[ 13  50 -12  17  -9   5  -9 -25  31 -32 -92 -67  10   3   4 -37 -16 -28
  20  -3  11  -9  -3   9 -22  -8  14  12  37  13 -10 -33  -2 -44  -7  20
  35 -20 -11  18 -14  37  11  23  -5  12   7  35 -36 -31  -9  12  -8 -23
 -14 -12  19  28  19 -12]  (47) [71]
[ 30  20 -12 -13  -7 -14 -33  -6   5 -30 -41   7 -13  18  -8   0 -13  -7
  -4 -62 -16   8   1   5 -31  11   8  31  10   3  -2  16  11   5  -4  28
  -8  -8  -5   1   1  16  25  11  17  42 -13  11 -58 -25  -1   7  -9   4
 -25 -33   7  -5  48  -7]  (50) [81]
[  23    0    6   10    6  -22  -20  -17   18  -24  -58   -8    0    4
   -8  -11   -1  -15   18  -43   42   22    2  -10  -26    6   15   32
   23   18   -4  -21   15    8  -11   21    3   -3  -11    2   20    6
    4   17   10   29  -13   30 -100  -20    9    2  -12   -6  -21   -6
   23   30   29  -14]  (50) [76]
[ 29  45  -9   4 -18 -23 -19 -32  24 -18 -74   6  27   7   7 -28 -15 -16
   2 -32 -11 -23  -6   7 -16  16  18  14  34  13  -5 -10   5  -1  10  21
   7 -14   6  19   2  32  13   4  -1  19   1  18 -34 -36   5  19  -6   8
  -1 -21  27  20  19  15]  (47) [93]
[ 20  25  -8  -1  -8  -1 -21  -3  12 -33 -43  -6  -2  20   2   3 -19 -12
  21 -29  13 -14  -8   1 -33  11   9  20 -21  26 -12  63  -8  12  -9  13
  -9  -1  -5   9 -11  18  30  11   7  28  -3  29 -20 -19   7  13 -14 -11
   5 -28  -6  10  12 -13]  (50) [81]
[ 18  20 -12  13 -15  -8 -22   0   8 -27 -37  -3 -13  15   5   5 -12 -12
  12 -52  -1  -9  -9 -14 -33   8  12  21  -1   7 -13  35  11  -5  -9   4
 -13 -18  -6   6  -1  22  20   5   1  30  -4   7 -35 -24   0  17 -17   3
 -15 -32   8   7  27 -12]  (50) [81]
[ 27  34  -2   2 -18  -5 -37 -15  14 -23 -35  -1   1   8   9  -8 -14  -6
 -49 -63 -22 -25  -4  -7  -5  10  11   7  21  14   8  26   2  -2   9   7
 -16  -3  21  12  11  30  14  12   7  16   5 -15 -74 -48   0  13 -11  29
 -20 -40   9   1   6   9]  (48) [94]
[ 34  46 -11 -21 -13   4 -23 -24  14 -22 -45  -2   3  25   5 -18 -16 -12
 -16 -47 -19 -23  -5   5  -9  -1  10   7  13  16   0  24 -47   6   5  26
  -8  -5   3   7  48  19  11   7  10   9 -12 -20 -63 -48 -23  17  -2  16
 -15 -21   0  -7  29  -4]  (48) [92]
[ 30  18  -9  27 -20  -8 -35  -3  13 -43 -47 -11  -4  10   1  -3 -15  -9
  19 -54   6   7  10 -23 -42  14  13  31   4   8  -8  18  10   3  -9   5
  -5 -10 -11  29   7  27  21   7   5  29  -4  26 -73 -38  17   1 -14  -5
 -11 -32  25  19  35 -25]  (50) [81]
[ 18  29  -3  -5   1   7   1 -14  11 -26 -86  -7  33 -10  13 -24   8  -7
  22   9   6  -1  -1  15 -43  10   4  15   2  11 -20  27 -11  -7  -1  16
   1  -3  -6  16  -1  29  13  -2   1  12   8  25 -50 -32  -4  14 -11   0
 -13  -3  20  28   1  -5]  (47) [71]
[ 28  43  -3  -7 -22  -4 -17  -7  18 -19 -44   5  -1  14  15 -13  -5 -20
 -11 -64 -40 -17   5  13 -11   1  16  -3  21  15   9  12  10   5   6  20
 -17  -3  14  11  38  32  11  16   5   8 -12 -15 -87 -65  -8  22   1  33
 -23 -46   4  -4  23   4]  (48) [94]
[ 26  27 -10  -9  12 -16 -28  -8  11 -31 -68  -2   0   4  -5 -11   5  -9
  18 -27  -2  21  -2   0 -24  -2  17  32  10  14 -11  19  12   9  16  19
 -14  -3 -30  11  13  26  19  14   9  23   2  28 -85 -51  14  -1  -4  -1
 -10  -7  26  18  25 -23]  (50) [76]
[ 27  17  -3  -2 -17   5 -23 -10   4 -31 -68  -8  -4  16   0  -5 -16 -19
   4 -41  12 -14   2  -4 -30   9  11  11   0  24   6  38   4   3  -2  15
  -5 -19   4  10 -17  22  15   8   4  20  10  34 -18 -48  19  -1 -12  -7
 -16 -18  20  20  18 -12]  (50) [81]
[ 44  44 -14 -23   9   1 -34 -11  20 -31 -75   8   8   7  12  -2  -7 -18
  -2 -41   2 -14 -13  17 -35 -15  13   6  15  24   2  36   6   6   3  25
  -8  -1   6   6  25  26  19  11  11  16  -3   8 -88 -61  -1  15 -15  21
 -23 -35  20  14  26   0]  (48) [92]
[ 15  22  -7 -14  24 -12 -17 -12  18 -14 -50  -7  11  18   9 -26   4  -7
  -7  13  28   6  -5   5  -2  -2  -3  20 -19   1  -7  25 -10   1  10  40
  -2   4  -5   2  32   6  13  17   5  12  33  15 -49 -42  -3  14  12   9
 -10  -2  11  10  10  13]  (54) [78]
[ 25  29  -1  -7 -14 -18 -31  -8  14 -17 -34   3 -29  -1   6  -8  -1  -9
  -1 -43 -20 -16   7 -11 -10   3  13  10  19   9   7   7   7  14   1  19
 -18  20  17   6  11  10   6  21   6   9   7 -29 -67 -49   9   8   2  20
 -12 -35  16   0   3   6]  (48) [94]
[ 24  42 -17  26 -25 -11 -24  -6  12 -40 -57 -11   9  10   3  -9 -25   4
  17 -53  -5  -7 -10  -1 -26   3  15  23   9  12  -4   4   4 -11  -4   2
   7 -23  -9  13   8  34  12  12  -4  32  48  14 -58 -33  -2  11  -8  -3
 -16 -33  24  29  35 -22]  (50) [81]
[  6  18  -6  25  -2 -10  -5  -2   5 -16 -19  -9   6  -6   2  -5 -15 -20
  -6 -13  12  13  -4   8 -12   2  -3   8   5  29  18 -25  -3   4   0  16
   7   0  18   7  28  11  10   6   2  26  -8  13 -55 -30 -30   2  16  -1
  -7 -15   4   5  15 -14]  (54) [89]
[ 28   6  -5 -25  30   3 -15  -7  25 -22 -43  -3  11  18  -3 -13   3 -14
  -4 -24  52  -5 -12 -13 -12  10  -1  29  -8  20  -4  27  -1  -3   0  40
   5 -10  -5   4  31 -13  13  16   9  12 -12  13 -16 -23  -1   7 -22  -6
  -3  12  25  11  11  30]  (54) [78]
[  24   56   -9  -34   10   13   -4  -20   28  -34 -100   -3   26    9
   17  -37    0  -20   18   10   14  -25    3   28  -17    8    4   11
   27   11   -9   32   -7    7    5   23    8  -13    3   16  -11   43
    9    2    4   19    5   38  -67  -62    7   21   -6    1   -7   -2
   25   25    9   -5]  (47) [71]
[ 20  14   6  26   0 -14 -17  -1   7  -8  -3   4 -11   4   9  -2 -17   0
 -22 -34  40  -1  -1 -12 -20 -16  -3 -10 -13  22  -5 -46   5  14   3  32
  21  -5  -3  -4  19 -24   4  21   3  10 -21   4  22  -5 -30   0 -11 -11
 -13 -31 -21   5  18  11]  (54) [78]
[ 14  41  -9 -23  -6  13 -14 -12  13 -26 -50  -4  14   2   3 -26  -7 -14
  10  -6   3  -2   8   7 -14  -1  10  12   6  13   1   7   3 -16   2   9
  18 -10 -11   8   2  27   8  -1   5  12   6  23 -45 -28  -1   8 -13  -8
  -7   9  16  16  14 -11]  (47) [71]
